Below are the code and all the weights of a small trained network. Each question names an input and a target symbol and asks about switching units off, where a switched-off unit gives its printed mean instead of its output.

import numpy as np


def w(rows, s, z=0):
    codes = np.array(rows[::2]) - 128.0
    scale = np.full(codes.shape[1], s)
    scale[-1] = z or s
    return codes * scale


def norm(h):
    return h / np.sqrt((h * h).mean(-1, keepdims=True) + 1e-5)


def f(y):
    return np.maximum(y, 0)


def softmax(a):
    e = np.exp(a - a.max(-1, keepdims=True))
    return e / e.sum(-1, keepdims=True)


def log_softmax(a):
    a = a - a.max(-1, keepdims=True)
    return a - np.log(np.exp(a).sum(-1, keepdims=True))


def net(x, mask):
    ids = ['βγδελπτ'.index(c) for c in x.split()]
    T = len(ids)
    res = E[ids] + P[:T]
    u = 0
    for l in range(2):
        q, k, v = (norm(res) @ M[l].T for M in (Q, K, V))
        z = softmax(np.where(np.tri(T) > 0, q @ k.T / 4**0.5, -1e9)) @ v
        res = res + np.where(mask[u], z, O[l][:, -1]) @ O[l][:, :-1]
        u += 1
        y = f(norm(res) @ A[l][:, :-1].T + A[l][:, -1])
        res = res + np.where(mask[u : u + 12], y, B[l][:, -1]) @ B[l][:, :-1]
        u += 12
    return log_softmax(norm(res)[-1] @ U[:, :-1].T + U[:, -1])


Q, K, V, O, A, B = {}, {}, {}, {}, {}, {}
E = w([
[175,133,169],'β',
[79,131,176],'γ',
[170,120,186],'δ',
[147,111,138],'ε',
[154,52,155],'λ',
[122,4,149],'π',
[143,84,76],'τ',
],0.014)
P = w([
[90,4,227],'0',
[104,36,205],'1',
[132,48,169],'2',
[155,61,133],'3',
[175,71,103],'4',
[137,88,178],'5',
[149,96,155],'6',
[157,109,142],'7',
[162,117,130],'8',
[169,127,120],'9',
[178,132,116],'10',
[181,145,107],'11',
[183,153,104],'12',
[189,158,98],'13',
],0.004)
Q[0] = w([
[141,51,74],'L0H0',
[187,135,154],'L0H0',
[254,92,132],'L0H0',
[200,34,89],'L0H0',
],0.007)
K[0] = w([
[141,58,58],'L0H0',
[170,209,99],'L0H0',
[228,223,30],'L0H0',
[186,126,3],'L0H0',
],0.0054)
V[0] = w([
[34,146,223],'L0H0',
[3,138,191],'L0H0',
[204,40,122],'L0H0',
[43,186,206],'L0H0',
],0.0044)
O[0] = w([
[215,156,21,253],'L0H0',
[190,168,17,210],'L0H0',
[194,140,253,249],'L0H0',
[166,135,3,168],'L0H0',
],0.005,0.0023)
A[0] = w([
[60,183,178,151],'L0N0',
[122,168,185,250],'L0N1',
[73,3,126,14],'L0N2',
[136,183,90,2],'L0N3',
[142,192,142,169],'L0N4',
[151,85,92,130],'L0N5',
[166,87,103,115],'L0N6',
[217,79,139,102],'L0N7',
[83,116,160,112],'L0N8',
[110,81,85,247],'L0N9',
[29,149,92,180],'L0N10',
[141,80,94,88],'L0N11',
],0.011,0.0015)
B[0] = w([
[122,22,133,150],'L0N0',
[150,183,142,192],'L0N1',
[71,139,12,208],'L0N2',
[240,106,137,170],'L0N3',
[177,144,127,164],'L0N4',
[100,97,134,170],'L0N5',
[102,113,150,176],'L0N6',
[115,248,191,255],'L0N7',
[51,118,85,154],'L0N8',
[74,80,122,180],'L0N9',
[227,112,208,176],'L0N10',
[101,85,123,162],'L0N11',
],0.014,0.006)
Q[1] = w([
[6,184,88],'L1H0',
[150,144,240],'L1H0',
[190,83,33],'L1H0',
[172,38,102],'L1H0',
],0.019)
K[1] = w([
[3,170,66],'L1H0',
[136,123,248],'L1H0',
[202,116,43],'L1H0',
[204,55,94],'L1H0',
],0.018)
V[1] = w([
[109,247,143],'L1H0',
[84,157,112],'L1H0',
[107,140,119],'L1H0',
[2,134,63],'L1H0',
],0.0083)
O[1] = w([
[123,2,101,255],'L1H0',
[160,97,137,137],'L1H0',
[141,119,133,128],'L1H0',
[232,113,177,59],'L1H0',
],0.008,0.0016)
A[1] = w([
[164,125,199,126],'L1N0',
[149,139,83,80],'L1N1',
[82,249,9,128],'L1N2',
[159,171,70,51],'L1N3',
[249,40,41,109],'L1N4',
[133,255,66,80],'L1N5',
[77,192,150,89],'L1N6',
[35,118,53,40],'L1N7',
[132,73,48,87],'L1N8',
[88,44,125,91],'L1N9',
[173,199,15,5],'L1N10',
[68,149,164,110],'L1N11',
],0.0081,0.0028)
B[1] = w([
[147,210,135,252],'L1N0',
[124,144,145,144],'L1N1',
[193,61,191,212],'L1N2',
[123,184,77,158],'L1N3',
[124,26,124,181],'L1N4',
[159,163,12,214],'L1N5',
[76,137,179,196],'L1N6',
[126,232,93,173],'L1N7',
[116,158,207,165],'L1N8',
[92,84,78,196],'L1N9',
[112,254,61,179],'L1N10',
[161,97,118,197],'L1N11',
],0.017,0.004)
U = w([
[118,135,108,36],'β',
[130,169,110,6],'γ',
[190,205,36,183],'δ',
[86,149,204,173],'ε',
[249,86,159,151],'λ',
[2,174,67,158],'π',
[66,24,144,253],'τ',
],0.014,0.0052)

Each question gives the input, a string of symbols that net reads in full, and the target symbol t.
The units are the heads (4 rows each of Q, K, V and O) and the neurons (one row each of A and B). Each row of codes is followed by its name. A weight is (code - 128) times the scale printed after its matrix; where a second scale follows, it is the last column's (O, A, B and U).
mask holds one flag per unit, layer by layer, with each layer's heads first. A switched-off unit (its flag False) gives its mean, the last column of its rows in O or B, instead of its output. The means were averaged over made-up inputs and are rounded, as every weight is.
A unit's drop is (log p(t) with every unit on - log p(t) with that unit switched off) / (log p(t) with every unit on - log p(t) with every unit switched off).
The circuit of an input: a set's keep is (log p(t) with only the set's units on - log p(t) with every unit switched off) / (log p(t) with every unit on - log p(t) with every unit switched off). Starting from the 12 units with the biggest drops (on a tie, the unit counted first), units are removed one at a time, each time the one whose removal leaves the highest keep (on an exact tie, the one counted first), for as long as the keep stays at least 0.8.
circuit, biggest first: the units of the circuit, biggest drop first
most important unit: the unit with the biggest drop
top k neurons: the k neurons with the biggest drops, biggest first
top k neurons in layer l: the k neurons of layer l with the biggest drops, biggest first
drop when u is switched off: that unit's drop, to one decimal
input λ δ π β β γ δ γ γ γ ε τ, target π: top 2 neurons in layer 1	[L1N7 L1N9]
input δ π ε δ π γ, target τ: most important unit	L0N2
input λ γ γ δ γ γ γ δ λ λ λ β ε, target λ: top 3 neurons in layer 0	[L0N7 L0N2 L0N6]
input δ δ δ γ γ δ δ ε τ γ γ γ π λ, target τ: top 3 neurons	[L1N10 L0N2 L1N5]
input δ γ γ τ γ τ τ δ λ τ, target ε: top 3 neurons in layer 0	[L0N10 L0N8 L0N3]
input γ β γ π ε γ β, target ε: top 2 neurons in layer 0	[L0N2 L0N7]
input λ δ λ, target ε: top 3 neurons in layer 1	[L1N5 L1N0 L1N2]
input γ λ γ λ λ δ γ γ γ λ γ ε, target λ: top 3 neurons	[L0N7 L0N2 L1N10]
input τ γ π δ γ π δ τ π, target τ: top 3 neurons	[L1N0 L1N10 L1N9]
input ε γ δ, target ε: top 2 neurons	[L0N2 L1N5]
input γ γ γ γ λ δ γ τ, target π: top 2 neurons	[L1N7 L0N2]
input γ β π γ γ, target λ: top 4 neurons	[L1N2 L0N2 L0N7 L0N9]
input γ γ δ γ δ γ, target δ: top 2 neurons	[L0N3 L0N7]
input γ γ γ δ β γ γ, target δ: circuit, biggest first	[L0H0]
input λ λ γ, target τ: top 2 neurons	[L0N8 L0N2]
input γ δ δ τ γ, target ε: top 4 neurons	[L0N2 L0N9 L1N5 L0N7]
input γ β ε λ γ γ λ ε γ δ, target ε: top 2 neurons	[L0N2 L0N7]
input δ γ γ λ ε γ λ, target ε: top 2 neurons in layer 1	[L1N5 L1N2]
input γ λ λ γ γ τ β γ π, target π: top 2 neurons in layer 1	[L1N7 L1N2]
input γ γ γ λ δ ε δ γ γ δ τ ε β β, target ε: top 3 neurons in layer 0	[L0N2 L0N3 L0N7]
input γ λ λ π ε ε δ γ β γ π, target π: top 2 neurons	[L0N2 L1N7]
input γ π ε γ β γ τ β ε, target τ: top neuron	[L0N2]
input γ λ τ δ τ ε, target τ: top 2 neurons in layer 0	[L0N2 L0N1]
input δ γ δ β γ, target ε: top 3 neurons in layer 0	[L0N2 L0N9 L0N7]
input β β δ δ γ γ ε λ γ γ γ γ ε ε, target ε: drop when L1H0 is switched off	0.1
input λ γ γ τ δ δ τ τ ε γ ε, target ε: drop when L1N1 is switched off	0.0
input π γ π γ ε ε τ δ ε τ γ π, target τ: drop when L0N3 is switched off	-0.1
